Below are the code and all the weights of a small trained network. Each question names an input and a class and asks about switching units off, where a switched-off unit gives its printed mean instead of its output.

import numpy as np


def w(rows, s, z=0):
    codes = np.array(rows[::2]) - 128.0
    scale = np.full(codes.shape[1], s)
    scale[-1] = z or s
    return codes * scale


def f(y):
    return np.maximum(y, 0)


def log_softmax(a):
    a = a - a.max(-1, keepdims=True)
    return a - np.log(np.exp(a).sum(-1, keepdims=True))


def net(x, mask):
    res = np.array(x, float).reshape(1, 3) / 4 @ E
    y = f(res @ A[0][:, :-1].T + A[0][:, -1])
    res = res + np.where(mask, y, B[0][:, -1]) @ B[0][:, :-1]
    return log_softmax(res[-1] @ U[:, :-1].T + U[:, -1])


A, B = {}, {}
E = w([
[249,211,103,118],'x0',
[116,67,53,2],'x1',
[123,132,115,138],'x2',
],0.0087)
A[0] = w([
[136,168,177,237,25],'neuron 1',
[194,190,91,140,215],'neuron 2',
[173,181,187,87,223],'neuron 3',
[156,12,53,46,98],'neuron 4',
[2,161,142,117,3],'neuron 5',
[139,106,66,51,40],'neuron 6',
[241,168,160,177,229],'neuron 7',
[250,105,112,105,46],'neuron 8',
[96,169,127,115,220],'neuron 9',
[109,143,82,65,75],'neuron 10',
[126,167,144,227,100],'neuron 11',
[60,80,207,198,149],'neuron 12',
[127,176,216,120,38],'neuron 13',
[112,152,196,163,102],'neuron 14',
[197,214,117,123,94],'neuron 15',
[66,37,88,127,156],'neuron 16',
[135,187,194,207,178],'neuron 17',
[85,35,114,127,140],'neuron 18',
[214,194,148,108,74],'neuron 19',
[187,130,48,168,17],'neuron 20',
[154,116,146,63,181],'neuron 21',
[45,44,127,151,79],'neuron 22',
[240,166,40,68,113],'neuron 23',
[190,132,104,158,35],'neuron 24',
[176,100,134,129,213],'neuron 25',
],0.0092,0.0042)
B[0] = w([
[75,212,201,62,211],'neuron 1',
[76,54,155,140,227],'neuron 2',
[63,57,133,152,204],'neuron 3',
[83,224,254,112,252],'neuron 4',
[166,93,198,222,167],'neuron 5',
[81,239,189,108,196],'neuron 6',
[64,79,130,105,254],'neuron 7',
[119,91,209,229,185],'neuron 8',
[28,23,83,114,177],'neuron 9',
[69,181,205,117,176],'neuron 10',
[79,183,204,23,209],'neuron 11',
[98,47,152,160,228],'neuron 12',
[116,211,177,182,153],'neuron 13',
[67,153,182,90,180],'neuron 14',
[130,78,187,150,205],'neuron 15',
[42,107,189,186,221],'neuron 16',
[17,164,162,40,243],'neuron 17',
[83,86,208,170,205],'neuron 18',
[119,80,188,193,198],'neuron 19',
[168,63,200,182,152],'neuron 20',
[20,154,138,66,188],'neuron 21',
[153,86,224,197,207],'neuron 22',
[37,95,210,215,244],'neuron 23',
[149,38,179,197,152],'neuron 24',
[76,55,140,83,176],'neuron 25',
],0.0059,0.0079)
U = w([
[118,254,225,89,101],'0',
[109,11,148,189,112],'1',
[54,62,118,102,254],'2',
[123,87,145,132,195],'3',
[235,114,106,23,2],'4',
[132,164,11,126,2],'5',
[191,169,7,123,2],'6',
[164,149,73,91,2],'7',
],0.0087,0.0044)

Each question gives the input, the list of numbers given to net, and the class t.
The units are the neurons (one row each of A and B). Each row of codes is followed by its name. A weight is (code - 128) times the scale printed after its matrix; where a second scale follows, it is the last column's (A, B and U).
mask holds one flag per neuron, in row order. A switched-off neuron (its flag False) gives its mean, the last column of its row in B, instead of its output. The means were averaged over made-up inputs and are rounded, as every weight is.
A unit's drop is (log p(t) with every unit on - log p(t) with that unit switched off) / (log p(t) with every unit on - log p(t) with every unit switched off).
The circuit of an input: a set's keep is (log p(t) with only the set's units on - log p(t) with every unit switched off) / (log p(t) with every unit on - log p(t) with every unit switched off). Starting from the 12 units with the biggest drops (on a tie, the unit counted first), units are removed one at a time, each time the one whose removal leaves the highest keep (on an exact tie, the one counted first), for as long as the keep stays at least 0.8.
units of the circuit, in order: the units of the circuit, biggest drop first
k most important neurons: the k neurons with the biggest drops, biggest first
drop when u is switched off: that unit's drop, to one decimal
input [-8,6,-8], class 1: units of the circuit, in order => [neuron 22; neuron 5]
input [4,6,3], class 0: units of the circuit, in order => [neuron 4]
input [4,-2,4], class 1: units of the circuit, in order => [neuron 4; neuron 6]
input [1,5,2], class 0: units of the circuit, in order => [neuron 4; neuron 6]
input [3,5,-4], class 0: 3 most important neurons => [neuron 4; neuron 6; neuron 12]
input [-7,6,5], class 1: units of the circuit, in order => [neuron 22; neuron 5]
input [-8,-8,0], class 0: 3 most important neurons => [neuron 1; neuron 11; neuron 17]
input [-7,-7,-7], class 0: 3 most important neurons => [neuron 1; neuron 11; neuron 17]
input [-6,-8,6], class 0: 2 most important neurons => [neuron 1; neuron 11]
input [3,6,-6], class 0: 2 most important neurons => [neuron 4; neuron 6]
input [4,-2,6], class 2: drop when neuron 12 is switched off => 0.1
input [0,8,-2], class 0: drop when neuron 4 is switched off => 0.2
input [8,2,1], class 1: drop when neuron 2 is switched off => 0.0
